Here is a tiny trained network, its code and every weight. The questions are about switching its units off for an input and a target symbol, where a switched-off unit gives its printed mean instead of its output.

import numpy as np


def w(rows, s, z=0):
    codes = np.array(rows[::2]) - 128.0
    scale = np.full(codes.shape[1], s)
    scale[-1] = z or s
    return codes * scale


def f(y):
    return np.maximum(y, 0)


def softmax(a):
    e = np.exp(a - a.max(-1, keepdims=True))
    return e / e.sum(-1, keepdims=True)


def log_softmax(a):
    a = a - a.max(-1, keepdims=True)
    return a - np.log(np.exp(a).sum(-1, keepdims=True))


def net(x, mask):
    ids = ['ΓΛΣΨαβεηθπω'.index(c) for c in x.split()]
    T = len(ids)
    res = E[ids] + P[:T]
    u = 0
    for l in range(2):
        q, k, v = (res @ M[l].T for M in (Q, K, V))
        z = softmax(np.where(np.tri(T) > 0, q @ k.T / 2**0.5, -1e9)) @ v
        res = res + np.where(mask[u], z, O[l][:, -1]) @ O[l][:, :-1]
        u += 1
        y = f(res @ A[l][:, :-1].T + A[l][:, -1])
        res = res + np.where(mask[u : u + 8], y, B[l][:, -1]) @ B[l][:, :-1]
        u += 8
    return log_softmax(res[-1] @ U[:, :-1].T + U[:, -1])


Q, K, V, O, A, B = {}, {}, {}, {}, {}, {}
E = w([
[37,213,69,63,84,210,53],'Γ',
[159,75,176,148,57,140,86],'Λ',
[75,105,49,236,118,134,56],'Σ',
[118,115,171,148,126,150,92],'Ψ',
[124,80,149,254,200,80,123],'α',
[39,119,142,166,191,109,99],'β',
[109,107,232,86,120,110,116],'ε',
[127,81,210,163,163,43,168],'η',
[113,150,102,72,23,135,115],'θ',
[48,173,200,55,176,160,88],'π',
[113,128,154,151,155,96,137],'ω',
],0.007)
P = w([
[196,34,115,62,85,59,184],'0',
[97,169,184,176,129,149,78],'1',
[147,141,128,84,183,147,30],'2',
[77,159,182,191,123,172,140],'3',
[124,105,91,96,201,133,44],'4',
[51,153,202,208,119,185,162],'5',
[115,85,85,74,221,141,53],'6',
[1,154,214,216,115,197,185],'7',
[133,54,85,70,197,153,79],'8',
],0.0068)
Q[0] = w([
[3,174,224,210,5,201,152],'L0H1',
[226,44,44,33,226,139,35],'L0H1',
],0.0048)
K[0] = w([
[181,46,49,1,8,68,127],'L0H1',
[66,179,186,223,178,202,203],'L0H1',
],0.006)
V[0] = w([
[199,87,57,90,40,27,254],'L0H1',
[112,143,198,181,211,179,50],'L0H1',
],0.0044)
O[0] = w([
[237,160,131,142,189,252,249,2],'L0H1',
[61,134,157,110,107,90,1,188],'L0H1',
],0.0041,0.002)
A[0] = w([
[174,185,20,35,23,149,172,53],'L0N1',
[83,138,91,102,218,151,16,210],'L0N2',
[7,197,235,230,54,122,185,219],'L0N3',
[101,131,54,226,190,123,84,153],'L0N4',
[225,154,127,62,175,83,216,92],'L0N5',
[254,136,166,44,169,106,206,106],'L0N6',
[54,149,112,195,151,100,21,255],'L0N7',
[55,179,86,238,127,77,94,199],'L0N8',
],0.0053,0.0041)
B[0] = w([
[42,140,199,83,3,196,148,131],'L0N1',
[148,82,160,38,90,152,84,235],'L0N2',
[91,134,229,197,95,207,214,207],'L0N3',
[246,80,128,164,80,100,61,163],'L0N4',
[130,242,153,31,60,86,133,133],'L0N5',
[119,224,191,43,34,84,81,135],'L0N6',
[187,97,192,93,66,178,85,254],'L0N7',
[230,95,187,193,40,213,136,194],'L0N8',
],0.0052,0.0088)
Q[1] = w([
[214,68,59,23,180,36,37],'L1H1',
[210,1,240,24,61,147,20],'L1H1',
],0.0072)
K[1] = w([
[22,123,238,217,47,231,66],'L1H1',
[31,144,157,188,64,202,254],'L1H1',
],0.0072)
V[1] = w([
[241,130,76,150,41,184,137],'L1H1',
[41,254,96,7,129,197,80],'L1H1',
],0.0065)
O[1] = w([
[61,63,32,153,208,234,210,253],'L1H1',
[2,24,141,104,184,22,10,159],'L1H1',
],0.008,0.0032)
A[1] = w([
[63,52,135,148,182,177,120,133],'L1N1',
[85,117,61,166,208,71,151,150],'L1N2',
[118,131,221,52,165,119,85,191],'L1N3',
[111,95,97,95,131,2,36,2],'L1N4',
[158,86,149,177,152,158,144,255],'L1N5',
[95,74,65,90,130,44,66,59],'L1N6',
[198,227,219,118,17,123,136,134],'L1N7',
[153,166,184,126,82,128,73,185],'L1N8',
],0.007,0.0045)
B[1] = w([
[108,139,13,117,160,153,154,217],'L1N1',
[138,221,145,90,208,188,110,130],'L1N2',
[164,100,87,194,47,91,190,254],'L1N3',
[242,209,150,31,254,127,64,181],'L1N4',
[117,102,60,36,138,159,142,226],'L1N5',
[117,202,128,126,234,118,47,178],'L1N6',
[102,244,198,250,210,88,112,214],'L1N7',
[94,120,212,164,97,88,110,226],'L1N8',
],0.0067,0.0096)
U = w([
[175,85,68,68,99,189,169,81],'Γ',
[146,90,131,97,59,127,151,197],'Λ',
[145,216,163,176,168,103,140,4],'Σ',
[132,177,216,135,215,53,89,89],'Ψ',
[94,74,152,192,3,31,135,164],'α',
[153,82,148,76,62,138,159,179],'β',
[137,118,142,114,89,137,144,179],'ε',
[63,6,64,90,21,94,128,190],'η',
[79,149,65,137,241,141,67,55],'θ',
[206,210,103,139,199,161,162,76],'π',
[137,128,135,121,115,121,146,146],'ω',
],0.0062,0.0033)

Each question gives the input, a string of symbols that net reads in full, and the target symbol t.
The units are the heads (2 rows each of Q, K, V and O) and the neurons (one row each of A and B). Each row of codes is followed by its name. A weight is (code - 128) times the scale printed after its matrix; where a second scale follows, it is the last column's (O, A, B and U).
mask holds one flag per unit, layer by layer, with each layer's heads first. A switched-off unit (its flag False) gives its mean, the last column of its rows in O or B, instead of its output. The means were averaged over made-up inputs and are rounded, as every weight is.
A unit's drop is (log p(t) with every unit on - log p(t) with that unit switched off) / (log p(t) with every unit on - log p(t) with every unit switched off).
The circuit of an input: a set's keep is (log p(t) with only the set's units on - log p(t) with every unit switched off) / (log p(t) with every unit on - log p(t) with every unit switched off). Starting from the 12 units with the biggest drops (on a tie, the unit counted first), units are removed one at a time, each time the one whose removal leaves the highest keep (on an exact tie, the one counted first), for as long as the keep stays at least 0.8.
circuit, biggest first: the units of the circuit, biggest drop first
top k neurons: the k neurons with the biggest drops, biggest first
k most important neurons of layer l: the k neurons of layer l with the biggest drops, biggest first
input π π Γ π Σ, target Ψ: circuit, biggest first	(L1H1 L1N4 L0N4 L0H1)
input π π π Ψ π π Γ θ Ψ, target η: circuit, biggest first	(L1N7 L1N4 L0H1)
input Ψ α π α Γ π Λ π π, target Ψ: circuit, biggest first	(L1H1 L1N4 L0H1 L0N4)
input π Γ Λ Γ Γ Γ Γ, target θ: circuit, biggest first	(L1H1 L1N6)
input π π β π Λ, target Ψ: circuit, biggest first	(L1H1 L1N4 L0H1 L0N4)
input Λ ε α Σ Γ α Ψ π, target Γ: circuit, biggest first	(L0H1 L1H1 L1N5)
input Σ π β α Ψ Σ, target π: circuit, biggest first	(L1H1 L0H1)
input π Γ Γ Γ Ψ, target θ: top neuron	(L1N6)
input α ω Ψ Γ Σ θ Λ π, target Σ: circuit, biggest first	(L1H1 L1N7 L0N3)
input α α Λ η, target Σ: circuit, biggest first	(L1H1 L1N7)
input Σ Σ π π Λ α, target π: circuit, biggest first	(L1H1 L0H1)
input π π β Σ π Γ Γ π ε, target Ψ: circuit, biggest first	(L1H1 L1N4 L0H1)
input Σ π α Γ π, target θ: circuit, biggest first	(L1H1 L1N1)
input β α Λ α π, target π: circuit, biggest first	(L1H1 L1N7)
input α π Σ θ π π Λ Σ, target Σ: circuit, biggest first	(L1N7 L1H1 L0N3)
input Γ Σ π ε π α β, target π: circuit, biggest first	(L1H1 L0N3)
input π Γ Λ Λ π π Ψ π α, target Ψ: top 4 neurons	(L1N4 L0N4 L1N6 L0N3)
input π Σ β Σ Λ ε, target α: top 2 neurons	(L0N8 L0N7)
input π Γ Γ β, target α: 3 most important neurons of layer 0	(L0N8 L0N7 L0N4)
input π α Λ, target π: top 2 neurons	(L0N3 L1N7)
input π Γ η π π Ψ Σ Γ, target α: top 3 neurons	(L0N8 L0N7 L1N4)
input Γ α π π π Γ α π θ, target Ψ: top 2 neurons	(L1N4 L0N3)
input α π β π Γ Λ π π, target Σ: top 2 neurons	(L1N7 L0N7)
input η θ α Λ α Γ π π θ, target Ψ: top 2 neurons	(L0N3 L1N4)
input ω Ψ Ψ Σ Γ, target Γ: 3 most important neurons of layer 0	(L0N8 L0N3 L0N4)
input Λ Λ θ θ Γ Γ, target Γ: most important neuron of layer 0	(L0N6)
input ω π ω π Ψ, target Ψ: most important neuron of layer 0	(L0N4)
input π Γ π Γ Γ θ α, target η: 2 most important neurons of layer 1	(L1N7 L1N4)
input Λ Γ β π Γ Γ Γ, target θ: 2 most important neurons of layer 1	(L1N6 L1N4)
